Below is a small trained network, with its code and all its weights. Each question gives an input and a class and asks what happens when units are switched off, that is, made to give their printed mean instead of their output.

import numpy as np


def w(rows, s, z=0):
    codes = np.array(rows[::2]) - 128.0
    scale = np.full(codes.shape[1], s)
    scale[-1] = z or s
    return codes * scale


def norm(h):
    return h / np.sqrt((h * h).mean(-1, keepdims=True) + 1e-5)


def f(y):
    return np.maximum(y, 0)


def log_softmax(a):
    a = a - a.max(-1, keepdims=True)
    return a - np.log(np.exp(a).sum(-1, keepdims=True))


def net(x, mask):
    res = np.array(x, float).reshape(1, 5) / 4 @ E
    u = 0
    for l in range(2):
        y = f(norm(res) @ A[l][:, :-1].T + A[l][:, -1])
        res = res + np.where(mask[u : u + 4], y, B[l][:, -1]) @ B[l][:, :-1]
        u += 4
    return log_softmax(norm(res)[-1] @ U[:, :-1].T + U[:, -1])


A, B = {}, {}
E = w([
[121,132,130,128,122,123,135,121,126,135,135],'x0',
[70,87,126,51,205,118,141,123,145,164,110],'x1',
[103,79,62,199,160,144,134,129,105,138,153],'x2',
[157,71,191,141,125,3,131,134,76,88,199],'x3',
[128,123,117,117,115,124,130,125,128,123,127],'x4',
],0.0034)
A[0] = w([
[48,107,128,32,232,111,132,145,114,174,114,60],'L0N1',
[106,88,161,113,192,89,116,124,117,100,111,142],'L0N2',
[97,43,37,200,186,136,142,132,119,173,186,26],'L0N3',
[180,206,228,4,119,108,133,131,177,156,132,3],'L0N4',
],0.0037,0.0031)
B[0] = w([
[159,63,202,172,38,164,176,79,203,189,141,254],'L0N1',
[152,106,115,56,138,118,168,101,160,158,167,213],'L0N2',
[66,131,164,113,63,81,88,121,89,10,3,229],'L0N3',
[22,91,81,223,109,87,109,116,62,18,33,222],'L0N4',
],0.0047,0.0032)
A[1] = w([
[191,56,201,92,126,6,170,97,51,93,252,31],'L1N1',
[67,102,127,114,138,131,100,144,35,52,54,36],'L1N2',
[225,203,134,229,48,156,102,145,74,79,163,4],'L1N3',
[102,197,73,98,119,240,141,99,180,182,62,197],'L1N4',
],0.004,0.0011)
B[1] = w([
[163,228,59,143,157,218,88,173,118,147,141,254],'L1N1',
[116,173,148,185,106,75,116,132,104,75,73,202],'L1N2',
[44,3,174,31,164,121,195,66,210,203,90,216],'L1N3',
[193,166,123,142,162,66,100,175,60,104,225,234],'L1N4',
],0.0045,0.0057)
U = w([
[56,142,136,182,74,60,100,126,90,2,2,242],'0',
[208,235,81,125,189,158,83,206,100,154,230,154],'1',
[110,10,188,85,108,153,179,69,242,220,142,9],'2',
],0.006,0.0011)

Each question gives the input, the list of numbers given to net, and the class t.
The units are the neurons (one row each of A and B). Each row of codes is followed by its name. A weight is (code - 128) times the scale printed after its matrix; where a second scale follows, it is the last column's (A, B and U).
mask holds one flag per neuron, layer by layer. A switched-off neuron (its flag False) gives its mean, the last column of its row in B, instead of its output. The means were averaged over made-up inputs and are rounded, as every weight is.
A unit's drop is (log p(t) with every unit on - log p(t) with that unit switched off) / (log p(t) with every unit on - log p(t) with every unit switched off).
The circuit of an input: a set's keep is (log p(t) with only the set's units on - log p(t) with every unit switched off) / (log p(t) with every unit on - log p(t) with every unit switched off). Starting from all 8 units, units are removed one at a time, each time the one whose removal leaves the highest keep (on an exact tie, the one counted first), for as long as the keep stays at least 0.8.
circuit, biggest first: the units of the circuit, biggest drop first
top k neurons: the k neurons with the biggest drops, biggest first
k most important neurons of layer l: the k neurons of layer l with the biggest drops, biggest first
drop when u is switched off: that unit's drop, to one decimal
input [-4,1,5,7,5], class 1: circuit, biggest first -> (L1N1)
input [-3,-5,-4,-4,2], class 2: circuit, biggest first -> (L1N3; L0N3)
input [-3,-3,0,-3,-1], class 1: top 3 neurons -> (L1N4; L0N4; L0N3)
input [6,-3,4,5,8], class 1: top 2 neurons -> (L1N1; L0N4)
input [5,-7,-4,-3,1], class 2: top 2 neurons -> (L1N3; L0N3)
input [-3,-8,5,7,3], class 2: top 2 neurons -> (L1N3; L1N4)
input [2,-2,4,5,-2], class 1: top 3 neurons -> (L1N1; L0N4; L0N2)
input [4,5,6,-3,-7], class 0: top 2 neurons -> (L0N3; L1N3)
input [3,6,4,7,6], class 1: top 2 neurons -> (L1N1; L1N3)
input [-8,0,-5,6,-2], class 1: top 4 neurons -> (L1N1; L0N3; L0N2; L1N3)
input [-5,-8,-3,-6,-2], class 2: top 2 neurons -> (L1N3; L1N1)
input [1,7,4,7,4], class 1: top 2 neurons -> (L1N1; L1N3)
input [-4,4,-3,3,5], class 2: 3 most important neurons of layer 0 -> (L0N1; L0N2; L0N3)
input [-4,5,4,-6,-7], class 1: circuit, biggest first -> (L1N4)
input [-7,-6,1,-5,-4], class 2: top 3 neurons -> (L1N3; L1N1; L0N2)
input [-7,-6,4,0,-7], class 2: drop when L0N4 is switched off -> 0.2
input [0,1,-1,4,-2], class 1: drop when L0N4 is switched off -> 0.0
input [2,-6,0,-2,8], class 2: drop when L1N3 is switched off -> 0.7
input [1,-7,-5,3,4], class 2: drop when L1N3 is switched off -> 1.3
input [7,-6,-1,-2,-6], class 2: circuit, biggest first -> (L1N3)
